Each row has a name. Each piece below is followed by the name of the row it came from, unless a question asks for something else. Each question is about the rows just above it. Places in a row count from 0.

[-6.5 -5.5  5.3 10.2 -5.4] -> <90>
[-50.3   6.2   5.3  10.2  -5.4] -> <66>
[ 52.3   6.3   8.6  82.0 -23.6] -> <46>
find: [-50.3   6.2   5.3  10.2  -5.4] -> <66>
find: [ 52.3   6.3   8.6  82.0 -23.6] -> <46>
[-5.5] is at row and place -> <90>, 1
Row and place of [6.2] in the named rows: -> <66>, 1

